How the items are linked:
q566: su>q741, na>q598, ba>q139, ve>q853, pe>q26
q510: su>q139, na>q765, ba>q726, ve>q877, pe>q853
q982: su>q173, na>q715, ba>q206, ve>q800, pe>q53
q819: su>q543, na>q937, ba>q566, ve>q741, pe>q129
q212: su>q72, na>q954, ba>q969, ve>q404, pe>q545
q598: su>q819, na>q170, ba>q571, ve>q566, pe>q543
q843: su>q158, na>q139, ba>q53, ve>q765, pe>q598
q765: su>q571, na>q843, ba>q890, ve>q510, pe>q566
q577: su>q605, na>q863, ba>q129, ve>q293, pe>q653
q173: su>q53, na>q726, ba>q800, ve>q531, pe>q765
q316: su>q577, na>q202, ba>q543, ve>q129, pe>q605
q202: su>q863, na>q293, ba>q344, ve>q316, pe>q681
q26: su>q731, na>q543, ba>q170, ve>q937, pe>q202
q715: su>q726, na>q531, ba>q328, ve>q982, pe>q877
q681: su>q581, na>q618, ba>q577, ve>q605, pe>q95
q877: su>q843, na>q510, ba>q173, ve>q53, pe>q158
q917: su>q328, na>q136, ba>q570, ve>q365, pe>q982
q777: su>q917, na>q268, ba>q903, ve>q570, pe>q328
q293: su>q418, na>q577, ba>q731, ve>q202, pe>q618
q136: su>q970, na>q206, ba>q777, ve>q917, pe>q715
q328: su>q982, na>q970, ba>q365, ve>q206, pe>q173
q268: su>q136, na>q365, ba>q876, ve>q777, pe>q970
q726: su>q877, na>q890, ba>q982, ve>q173, pe>q843
q543: su>q129, na>q344, ba>q741, ve>q26, pe>q293
q129: su>q293, na>q316, ba>q26, ve>q731, pe>q418
q571: su>q566, na>q158, ba>q510, ve>q139, pe>q741
q404: su>q308, na>q212, ba>q581, ve>q95, pe>q876
q53: su>q765, na>q877, ba>q531, ve>q890, pe>q571
q618: su>q969, na>q653, ba>q863, ve>q681, pe>q404
q937: su>q344, na>q26, ba>q598, ve>q819, pe>q316
q731: su>q202, na>q129, ba>q937, ve>q344, pe>q863
q863: su>q681, na>q418, ba>q316, ve>q577, pe>q581
q158: su>q598, na>q853, ba>q765, ve>q571, pe>q819
q308: su>q876, na>q72, ba>q95, ve>q954, pe>q777
q876: su>q777, na>q545, ba>q954, ve>q903, pe>q917
q581: su>q95, na>q969, ba>q605, ve>q653, pe>q954
q741: su>q26, na>q819, ba>q853, ve>q170, pe>q731
q800: su>q531, na>q982, ba>q136, ve>q970, pe>q890
q545: su>q268, na>q570, ba>q308, ve>q876, pe>q136
q139: su>q853, na>q571, ba>q877, ve>q843, pe>q170
q605: su>q653, na>q681, ba>q293, ve>q418, pe>q934
q95: su>q954, na>q404, ba>q653, ve>q934, pe>q903
q934: su>q212, na>q95, ba>q618, ve>q969, pe>q72
q853: su>q170, na>q566, ba>q843, ve>q158, pe>q937
q903: su>q570, na>q876, ba>q212, ve>q72, pe>q365
q365: su>q206, na>q917, ba>q545, ve>q268, pe>q800
q954: su>q903, na>q308, ba>q934, ve>q212, pe>q570
q970: su>q715, na>q800, ba>q917, ve>q328, pe>q726
q344: su>q316, na>q731, ba>q819, ve>q543, pe>q577
q570: su>q365, na>q777, ba>q72, ve>q545, pe>q206
q890: su>q510, na>q53, ba>q715, ve>q726, pe>q139
q653: su>q934, na>q581, ba>q418, ve>q618, pe>q212
q72: su>q545, na>q903, ba>q404, ve>q308, pe>q268
q969: su>q404, na>q934, ba>q681, ve>q581, pe>q308
q531: su>q890, na>q173, ba>q970, ve>q715, pe>q510
q170: su>q937, na>q741, ba>q158, ve>q598, pe>q344
q418: su>q618, na>q605, ba>q202, ve>q863, pe>q969
q206: su>q800, na>q328, ba>q268, ve>q136, pe>q531

The rows follow the links: the fewer symbols apart two items are, the more alike their rows tend to be.

Each row is also shifted at random along 2 hidden directions that mean nothing.

Row, then item:
(-74, -18, 8, -7, -16, -6, 22, -45, 22, -37, 16, -17, 31, -29, 20, -49, 2, -21, 3, 3, -13, -29, -8, 28, 9, 36, -42, -16, -13, -12, 9, 44, 1, -26, 2, -18, 28, 11, 10, 11, -13) | q72
(28, -42, -11, 2, 8, -18, -19, 12, -3, 22, 41, -19, -23, -43, -22, 7, 29, 14, -16, 37, 7, 19, 25, -6, 25, 0, -44, 19, 27, 0, 13, -30, 17, -36, 1, 10, 3, 35, 7, -19, 11) | q681
(44, 28, 4, 9, -15, 1, -15, -41, 14, -13, -30, -2, 18, 34, -16, -45, 0, -14, -4, -27, -26, 8, -9, -3, -12, 45, 21, -28, -13, 18, 24, 15, -3, 23, -5, 28, 35, -18, -23, 15, -39) | q328
(99, 21, -6, -3, 18, 7, 23, 15, 5, -21, -31, 8, 9, 29, 27, 24, -6, -45, 22, -25, 13, -39, 6, 16, -10, -43, 30, 21, 20, -13, -28, 29, -15, 22, 23, -31, -21, -8, 24, -1, 42) | q571
(58, 9, 15, -7, -24, 1, 19, 25, -28, -28, -11, 4, 35, 10, 19, 39, -11, -27, 15, -23, 23, -35, -21, 27, -4, -46, -7, -11, -4, -19, -54, 56, 10, 6, -10, -14, -46, -8, 15, 17, -33) | q598
(68, 29, -14, -18, 29, 10, 13, 38, -13, 32, -16, 4, -21, 44, 15, 28, -4, -1, -4, -20, 13, -1, 16, -25, -30, -23, 36, 20, 13, -25, -6, -31, 1, 47, 9, -26, -24, -34, 29, -15, 35) | q139
(-133, 36, 8, -1, -2, 8, -22, -15, 4, 10, -35, 16, 6, 47, -17, -5, -7, -7, -4, -26, -6, 21, 4, -5, -23, 12, 51, -6, 0, 15, 7, -14, -14, 30, -6, 21, 11, -21, -14, 2, -16) | q800
(-192, -30, -5, -11, 12, -7, 17, -14, 24, -4, 14, -4, -14, -33, 16, -11, 2, 3, 9, 20, -13, -19, 2, 3, 24, 20, -38, 22, 8, -19, 14, -9, 11, -26, 4, -32, 12, 14, 19, -5, 40) | q212
(-16, 31, -11, -3, 11, 16, 15, 23, -14, 7, -33, 17, -2, 37, 22, 18, -14, -39, 11, -27, 16, -9, 20, -11, -23, -34, 45, 19, 29, -13, -34, 3, -3, 37, 9, -14, -25, -23, 40, -12, 13) | q843
(116, 28, -3, -22, 13, -21, 15, 41, -32, 23, -8, -19, -25, 18, 3, 28, 32, 19, -23, -12, 22, -2, -7, -12, -18, -31, 5, 9, -7, -33, 0, -42, 26, 22, -1, -31, -24, -8, 26, -2, 2) | q853
(46, -19, 15, 18, -3, 21, 2, 11, 9, -68, -3, 24, 37, -22, 15, 35, -31, -45, 55, -11, 20, -44, -34, 53, 17, -53, -16, 27, -6, 16, -79, 112, -35, -20, 14, 14, -54, 20, -18, 36, 39) | q26
(202, 41, -7, 6, 22, -8, -18, -32, 30, 19, -27, -2, -17, 47, -7, -26, 6, -23, -4, -31, -7, 11, 20, -3, -35, 36, 31, 11, 18, 3, 25, -15, -5, 37, 6, 15, 30, -30, 0, -14, 24) | q173
(28, -45, -14, 11, 14, 10, -19, 19, -3, 14, 42, 17, -25, -57, -24, 13, -7, 23, 10, 38, 10, 20, 5, -11, 36, -21, -11, 12, 13, 18, -2, -10, -8, -46, 11, 34, -13, 32, -9, -6, 27) | q863
(-122, -18, 11, 21, -17, -8, -8, 46, -19, -30, 10, -30, 6, -27, -17, 52, 10, -6, 9, 14, 22, -7, -11, 32, 15, -59, -49, 13, -17, 21, -47, 32, 7, -33, 3, 25, -60, 16, -30, 26, 2) | q731
(56, 10, 8, -12, -8, -16, 18, 51, -25, -4, -13, -18, -1, 17, 24, 49, 18, 8, -12, -17, 26, -14, -4, -5, -16, -44, 7, -1, -15, -14, -20, -12, 16, 12, -2, -22, -37, -9, 10, 6, -18) | q566
(13, 34, -3, -36, 30, -23, 23, 64, -29, 43, -14, -26, -56, 44, 3, 61, 37, 58, -31, -12, 17, 24, 3, -37, -22, -38, 7, 25, -9, -27, 15, -82, 44, 29, 3, -35, -47, -28, 43, -6, 22) | q158
(113, 13, 20, 0, 25, -7, -3, -51, 44, 0, -9, -3, -22, 19, -14, -69, 6, 23, 2, -15, -18, 5, -14, -8, -12, 69, 15, 2, -30, -1, 47, -2, -7, 16, 5, 2, 61, -13, -24, 23, 30) | q365
(-53, -33, -19, -16, 5, 13, 13, -8, 8, 43, 42, 12, -17, -51, 13, -27, -2, 26, -1, 41, -13, -1, 18, -29, 17, 30, -13, 6, 19, -26, 30, -43, -3, -18, 1, -21, 25, 22, 38, -15, 7) | q95
(-94, 40, -2, 5, 15, 8, -19, -16, 9, 19, -33, 15, -7, 50, -21, -7, -9, -6, -1, -32, -2, 18, 11, -8, -35, 11, 49, 3, -2, 28, 13, -18, -17, 45, 4, 28, 9, -41, -21, -1, 4) | q982
(102, -15, 19, 0, 8, 21, 0, 35, -12, -22, -5, 32, 10, -14, 3, 43, -16, 10, 18, 2, 18, -18, -31, 8, 11, -52, 9, 22, -30, -1, -37, 26, -24, 4, 1, -11, -37, 10, -17, 29, 24) | q937
(-252, -17, 9, -14, 1, -26, 21, -7, 4, -1, 13, -38, -11, -17, 22, -19, 29, 32, -15, 14, -8, -10, 5, 4, 10, 17, -44, -2, -11, -27, 19, -25, 23, -21, 2, -30, 19, 9, 13, -5, 4) | q308
(-60, 44, -17, -18, 7, -21, -3, 45, -31, 62, -30, -40, -26, 58, -22, 31, 30, 36, -50, -26, -5, 41, 23, -49, -42, 2, 26, -7, 5, -10, 37, -90, 42, 42, -10, -13, -7, -40, 17, -34, -22) | q53

Where do the symbols, taken in turn from left to right, take each start?
Answers are names.
(81, -43, -12, 10, 10, 1, -18, 8, 16, 7, 40, 8, -23, -55, -17, 5, 2, 5, 19, 37, -2, 18, 20, 0, 24, -9, -26, 12, 11, 17, -1, -11, -11, -36, 8, 22, -1, 24, -7, -16, 41)
su ve -> q681
(-38, 22, 20, -1, 11, -24, -17, -32, 10, 3, -18, -23, -16, 34, -8, -33, 22, 26, -12, -22, -21, 18, -19, -3, -23, 46, 5, -8, -28, 4, 36, -16, 18, 19, -2, 11, 42, -23, -35, 16, -6)
pe ba -> q328
(-66, 46, -15, -3, 0, 3, 7, 26, -28, 23, -24, 1, 8, 55, 4, 28, -3, -25, -10, -27, 17, 1, 18, -18, -24, -18, 40, -14, 23, -10, -10, -28, -11, 36, -6, -6, -25, -27, 26, -27, -26)
ba ve -> q173
(-59, 0, 21, -16, 15, 13, 13, 73, -48, 29, 10, 3, -23, 4, -1, 80, -6, 71, -28, 4, 25, 19, -20, -35, -10, -56, 21, 7, -39, -15, -10, -45, 6, 11, -2, -22, -51, 1, -7, 18, -10)
ba ve -> q853
(25, 45, -30, -20, 2, -9, 0, 41, -33, 58, -20, -19, -28, 57, -15, 27, 20, 28, -49, -22, 5, 40, 21, -52, -43, 5, 41, -19, 15, -10, 30, -82, 26, 44, -14, -16, -5, -43, 21, -33, -43)
ve na su -> q843
(148, -45, -15, 16, 2, -3, -12, -19, 14, -9, 42, 8, -9, -55, -4, -16, -2, -14, 23, 35, -9, 7, 20, 9, 36, 9, -46, 13, 28, 14, 3, 14, -8, -47, 11, 19, 3, 30, -6, -13, 28)
ve su pe ba -> q581
(25, -20, 22, 12, 11, 0, -3, 24, -3, -42, 6, 1, 13, -18, -10, 45, -13, -13, 32, 5, 23, -14, -35, 26, 15, -61, -24, 19, -11, 10, -47, 52, -14, -14, 9, 17, -42, 16, -23, 28, 42)
ba ba ba pe -> q598
(-84, 42, -26, -5, 6, 14, 13, 39, -30, 13, -26, 13, -7, 41, 13, 45, -3, -13, -8, -21, 17, -4, 17, -15, -24, -32, 43, -2, 21, -16, -21, -23, 2, 35, -4, -14, -27, -26, 24, -19, -6)
pe ve pe -> q937
(29, 12, 22, 3, -20, -1, 10, 44, -41, -14, -13, 16, 22, 4, 12, 52, 4, 2, -8, -8, 21, -12, -22, 7, -7, -48, 16, -14, -17, -11, -35, 17, -8, 10, -10, -20, -49, 0, 6, 22, -49)
ve su ba -> q566
(64, 37, 9, 10, -6, 16, -21, -36, 7, 5, -23, 13, 18, 37, -15, -45, -10, -6, 1, -22, -21, 7, -5, -5, -19, 35, 41, -23, -4, 18, 16, 8, -19, 30, -14, 31, 36, -28, -33, 4, -37)
na su -> q531
(64, 4, 10, 7, -21, 20, 6, 35, -35, -11, -6, 24, 12, 5, 21, 38, -22, 13, 5, -1, 20, -21, -11, -2, -2, -48, 23, -16, -16, -10, -40, 17, -13, 11, -3, -7, -42, 1, -2, 13, -20)
ve ve -> q598
(-10, 44, -11, 21, 11, 10, -19, -19, 24, -6, -39, 17, 2, 49, -26, -28, -4, -47, 13, -43, -6, -1, 16, 3, -31, 15, 47, 9, 17, 21, -7, 25, -17, 32, 13, 32, 11, -22, -17, -12, 28)
ba pe -> q173
(75, -17, 13, 13, 7, -11, -11, 34, -10, -24, 13, -11, 5, -23, -11, 36, 0, 16, 17, 15, 16, -7, -27, 22, 10, -45, -40, 10, -21, 7, -32, 26, 10, -30, 8, 23, -29, 17, -30, 22, 25)
pe su na ba -> q577
